[[150 138 122 127 132 131 122 130 130]
 [138 150 128 125 125 131 142 117 129]
 [120 122 137 125 135 128 130 131 134]
 [129 131 129 132 138 121 133 130 131]
 [132 125 134 126 155 113 133 138 138]
 [127 120 121 133 114 140 111 131 119]
 [122 129 136 125 136 124 139 126 134]]
->
[[120 122 137 125 135 128 130 131 134]
 [122 129 136 125 136 124 139 126 134]
 [127 120 121 133 114 140 111 131 119]
 [129 131 129 132 138 121 133 130 131]
 [132 125 134 126 155 113 133 138 138]
 [138 150 128 125 125 131 142 117 129]
 [150 138 122 127 132 131 122 130 130]]

[[117 101 135 138 122 116 113 107 120 126 125 130 133]
 [131 109 123 125 114 127 129 109 134 137 134 138 124]
 [130 147 147 148 140 123 106 142 119 131 114 121 138]]
->
[[117 101 135 138 122 116 113 107 120 126 125 130 133]
 [130 147 147 148 140 123 106 142 119 131 114 121 138]
 [131 109 123 125 114 127 129 109 134 137 134 138 124]]

[[150 125]
 [126 117]
 [131 105]
 [141 104]]
->
[[126 117]
 [131 105]
 [141 104]
 [150 125]]

[[141 138 128 132 137 130 139 137 111 128 137 117]
 [135 141 125 132 144 125 136 140 120 129 135 118]
 [131 131 117 123 125 122 131 126 117 113 121 124]
 [139 135 121 123 138 124 134 128 117 120 128 121]
 [113 119 136 131 122 130 117 123 153 135 126 142]
 [127 126 133 139 138 132 122 131 110 113 136 119]
 [132 129 119 122 116 126 133 122 123 128 117 136]
 [137 137 131 127 145 130 134 129 139 140 129 130]]
->
[[113 119 136 131 122 130 117 123 153 135 126 142]
 [127 126 133 139 138 132 122 131 110 113 136 119]
 [131 131 117 123 125 122 131 126 117 113 121 124]
 [132 129 119 122 116 126 133 122 123 128 117 136]
 [135 141 125 132 144 125 136 140 120 129 135 118]
 [137 137 131 127 145 130 134 129 139 140 129 130]
 [139 135 121 123 138 124 134 128 117 120 128 121]
 [141 138 128 132 137 130 139 137 111 128 137 117]]

[[137 129 130 127 135 148 135 139 127 114 125 132 118 126]
 [140 135 125 127 137 150 132 135 127 127 128 125 134 120]
 [126 122 129 136 132 115 130 123 134 117 115 140 119 139]
 [118 120 133 131 119 146 130 143 130 123 123 118 131 124]]
->
[[118 120 133 131 119 146 130 143 130 123 123 118 131 124]
 [126 122 129 136 132 115 130 123 134 117 115 140 119 139]
 [137 129 130 127 135 148 135 139 127 114 125 132 118 126]
 [140 135 125 127 137 150 132 135 127 127 128 125 134 120]]

[[132 150 120 144 112 125 125 146]
 [113 108 112 109 142 122 112 133]
 [130 142 115 119 112 123 108 149]
 [137 149 149 119 148 148 140 110]
 [123 109 123 120 135 127 129 139]
 [121 135 149 127 128 139 132 144]
 [141 142 116 110 143 128 106 119]
 [126 138 108 130 118 121 124 108]
 [150 133 114 111 117 118 108 140]]
->
[[113 108 112 109 142 122 112 133]
 [121 135 149 127 128 139 132 144]
 [123 109 123 120 135 127 129 139]
 [126 138 108 130 118 121 124 108]
 [130 142 115 119 112 123 108 149]
 [132 150 120 144 112 125 125 146]
 [137 149 149 119 148 148 140 110]
 [141 142 116 110 143 128 106 119]
 [150 133 114 111 117 118 108 140]]

[[138 132 124 142 150 129 144]
 [134 129 125 134 150 119 136]
 [119 124 132 121 100 123 109]]
->
[[119 124 132 121 100 123 109]
 [134 129 125 134 150 119 136]
 [138 132 124 142 150 129 144]]
---
[[144 132 137 146 115 112 105]
 [119 117 119 132 148 124 126]
 [122 118 126 137 129 120 115]
 [128 121 115 122 155 144 153]
 [135 119 133 130 114 118 128]
 [111 143 130 107 121 128 125]]
->
[[125 128 121 107 130 143 111]
 [128 118 114 130 133 119 135]
 [153 144 155 122 115 121 128]
 [115 120 129 137 126 118 122]
 [126 124 148 132 119 117 119]
 [105 112 115 146 137 132 144]]

[[142 143]
 [143 138]
 [142 139]
 [143 143]
 [153 153]
 [137 131]
 [136 158]
 [138 144]
 [138 155]
 [133 141]
 [144 142]
 [141 136]]
->
[[136 141]
 [142 144]
 [141 133]
 [155 138]
 [144 138]
 [158 136]
 [131 137]
 [153 153]
 [143 143]
 [139 142]
 [138 143]
 [143 142]]

[[134 100 120]
 [147 147 115]
 [142 153 120]
 [107 113 143]
 [151 123 109]
 [141 105 115]
 [104 127 146]
 [105 120 145]]
->
[[145 120 105]
 [146 127 104]
 [115 105 141]
 [109 123 151]
 [143 113 107]
 [120 153 142]
 [115 147 147]
 [120 100 134]]

[[141 150 139 101]
 [137 134 139 118]
 [143 149 131 103]
 [136 134 139 117]
 [142 150 137 102]
 [125 133 117 126]
 [141 133 127 121]
 [129 133 117 125]
 [143 149 129 104]
 [120 148 126 111]
 [136 151 144 100]]
->
[[100 144 151 136]
 [111 126 148 120]
 [104 129 149 143]
 [125 117 133 129]
 [121 127 133 141]
 [126 117 133 125]
 [102 137 150 142]
 [117 139 134 136]
 [103 131 149 143]
 [118 139 134 137]
 [101 139 150 141]]

[[153 119]
 [134 143]]
->
[[143 134]
 [119 153]]

[[131 132 131 119 128]
 [131 120 129 134 133]
 [152 136 110 121 153]
 [127 124 126 129 122]
 [114 129 131 127 123]
 [119 121 127 133 126]
 [124 127 122 119 126]
 [126 129 123 130 130]
 [110 125 123 120 120]
 [132 144 124 132 131]
 [125 123 132 138 118]
 [126 122 131 126 127]]
->
[[127 126 131 122 126]
 [118 138 132 123 125]
 [131 132 124 144 132]
 [120 120 123 125 110]
 [130 130 123 129 126]
 [126 119 122 127 124]
 [126 133 127 121 119]
 [123 127 131 129 114]
 [122 129 126 124 127]
 [153 121 110 136 152]
 [133 134 129 120 131]
 [128 119 131 132 131]]

[[123 113 129 129 123 143 141]
 [130 140 125 149 131 129 141]
 [129 110 127 142 119 131 126]
 [121 114 125 127 120 133 108]
 [106 118 122 132 125 129 123]
 [153 129 145 108 128 130 120]
 [127 134 122 142 139 133 109]
 [142 128 123 115 127 131 142]]
->
[[142 131 127 115 123 128 142]
 [109 133 139 142 122 134 127]
 [120 130 128 108 145 129 153]
 [123 129 125 132 122 118 106]
 [108 133 120 127 125 114 121]
 [126 131 119 142 127 110 129]
 [141 129 131 149 125 140 130]
 [141 143 123 129 129 113 123]]

[[123 127 120 125 137 141 109]
 [119 125 127 122 141 146 100]
 [128 128 126 128 129 129 127]
 [123 126 120 125 138 142 108]
 [124 139 147 125 116 134 137]]
->
[[137 134 116 125 147 139 124]
 [108 142 138 125 120 126 123]
 [127 129 129 128 126 128 128]
 [100 146 141 122 127 125 119]
 [109 141 137 125 120 127 123]]
